Below are the code and all the weights of a small trained network. Each question names an input and a class and asks about switching units off, where a switched-off unit gives its printed mean instead of its output.

import numpy as np


def w(rows, s, z=0):
    codes = np.array(rows[::2]) - 128.0
    scale = np.full(codes.shape[1], s)
    scale[-1] = z or s
    return codes * scale


def norm(h):
    return h / np.sqrt((h * h).mean(-1, keepdims=True) + 1e-5)


def f(y):
    return np.maximum(y, 0)


def log_softmax(a):
    a = a - a.max(-1, keepdims=True)
    return a - np.log(np.exp(a).sum(-1, keepdims=True))


def net(x, mask):
    res = np.array(x, float).reshape(1, 3) / 4 @ E
    u = 0
    for l in range(4):
        y = f(norm(res) @ A[l][:, :-1].T + A[l][:, -1])
        res = res + np.where(mask[u : u + 3], y, B[l][:, -1]) @ B[l][:, :-1]
        u += 3
    return log_softmax(norm(res)[-1] @ U[:, :-1].T + U[:, -1])


A, B = {}, {}
E = w([
[130,56,154,179,63,116,209,159,92],'x0',
[72,130,200,85,102,78,107,131,125],'x1',
[108,58,96,122,188,84,66,254,118],'x2',
],0.006)
A[0] = w([
[176,153,1,195,170,162,203,106,160,2],'0.n1',
[174,203,102,71,143,183,72,112,166,34],'0.n2',
[159,175,159,153,117,166,153,69,148,67],'0.n3',
],0.0056,0.0036)
B[0] = w([
[213,92,208,158,85,57,77,99,92,254],'0.n1',
[78,179,110,200,178,99,134,173,131,232],'0.n2',
[120,59,43,2,119,147,152,169,176,229],'0.n3',
],0.0078,0.0039)
A[1] = w([
[120,94,195,169,52,124,187,121,96,2],'1.n1',
[20,147,254,79,76,72,106,82,116,48],'1.n2',
[121,85,112,99,83,122,216,138,113,47],'1.n3',
],0.006,0.002)
B[1] = w([
[57,155,122,193,73,127,96,116,167,233],'1.n1',
[255,103,100,148,159,103,114,81,133,254],'1.n2',
[89,187,85,188,147,153,102,180,154,215],'1.n3',
],0.0083,0.004)
A[2] = w([
[119,160,111,88,48,168,240,28,177,1],'2.n1',
[134,254,164,102,169,85,92,122,140,81],'2.n2',
[74,196,134,89,181,131,106,50,143,82],'2.n3',
],0.0053,0.0014)
B[2] = w([
[99,133,200,70,254,161,66,181,48,253],'2.n1',
[118,138,76,188,20,120,152,139,107,241],'2.n2',
[88,137,153,212,131,162,152,157,106,212],'2.n3',
],0.0099,0.0034)
A[3] = w([
[141,46,55,28,107,117,153,222,105,122],'3.n1',
[254,144,112,139,180,92,78,114,62,253],'3.n2',
[56,133,115,170,23,149,215,149,150,132],'3.n3',
],0.005,0.0017)
B[3] = w([
[108,196,191,38,182,254,147,87,104,174],'3.n1',
[129,49,173,89,54,111,218,93,171,254],'3.n2',
[82,225,40,181,116,40,177,100,182,190],'3.n3',
],0.007,0.006)
U = w([
[31,219,60,247,102,105,138,141,170,44],'0',
[75,127,170,40,179,208,145,151,82,255],'1',
[254,68,138,164,77,79,130,70,137,76],'2',
],0.009,0.0005)

Each question gives the input, the list of numbers given to net, and the class t.
The units are the neurons (one row each of A and B). Each row of codes is followed by its name. A weight is (code - 128) times the scale printed after its matrix; where a second scale follows, it is the last column's (A, B and U).
mask holds one flag per neuron, layer by layer. A switched-off neuron (its flag False) gives its mean, the last column of its row in B, instead of its output. The means were averaged over made-up inputs and are rounded, as every weight is.
A unit's drop is (log p(t) with every unit on - log p(t) with that unit switched off) / (log p(t) with every unit on - log p(t) with every unit switched off).
The circuit of an input: a set's keep is (log p(t) with only the set's units on - log p(t) with every unit switched off) / (log p(t) with every unit on - log p(t) with every unit switched off). Starting from all 12 units, units are removed one at a time, each time the one whose removal leaves the highest keep (on an exact tie, the one counted first), for as long as the keep stays at least 0.8.
units of the circuit, in order: the units of the circuit, biggest drop first
top k neurons: the k neurons with the biggest drops, biggest first
drop of u: that unit's drop, to one decimal
input [-6,7,-6], class 2: units of the circuit, in order -> [1.n2]
input [3,3,-5], class 1: top 3 neurons -> [2.n1; 0.n3; 0.n2]
input [-4,4,-5], class 1: top 4 neurons -> [2.n1; 0.n1; 0.n3; 1.n3]
input [-6,-1,-7], class 1: top 3 neurons -> [2.n1; 0.n3; 1.n3]
input [-3,8,4], class 2: top 2 neurons -> [1.n2; 0.n3]
input [5,-4,-4], class 0: top 2 neurons -> [1.n1; 1.n3]
input [-4,-5,6], class 1: top 3 neurons -> [1.n2; 3.n1; 1.n1]
input [1,8,6], class 2: top 3 neurons -> [1.n2; 0.n3; 2.n1]
input [8,-8,-6], class 0: top 3 neurons -> [1.n1; 1.n3; 1.n2]
input [-3,-5,-6], class 1: top 3 neurons -> [0.n3; 2.n1; 1.n2]
input [-3,-2,5], class 1: drop of 0.n1 -> 0.1
input [8,-4,-4], class 0: drop of 3.n3 -> 0.0
input [2,6,-3], class 2: drop of 1.n2 -> 6.8
input [2,-1,-5], class 1: drop of 2.n1 -> 0.6
input [-2,-6,-2], class 2: units of the circuit, in order -> [0.n1]
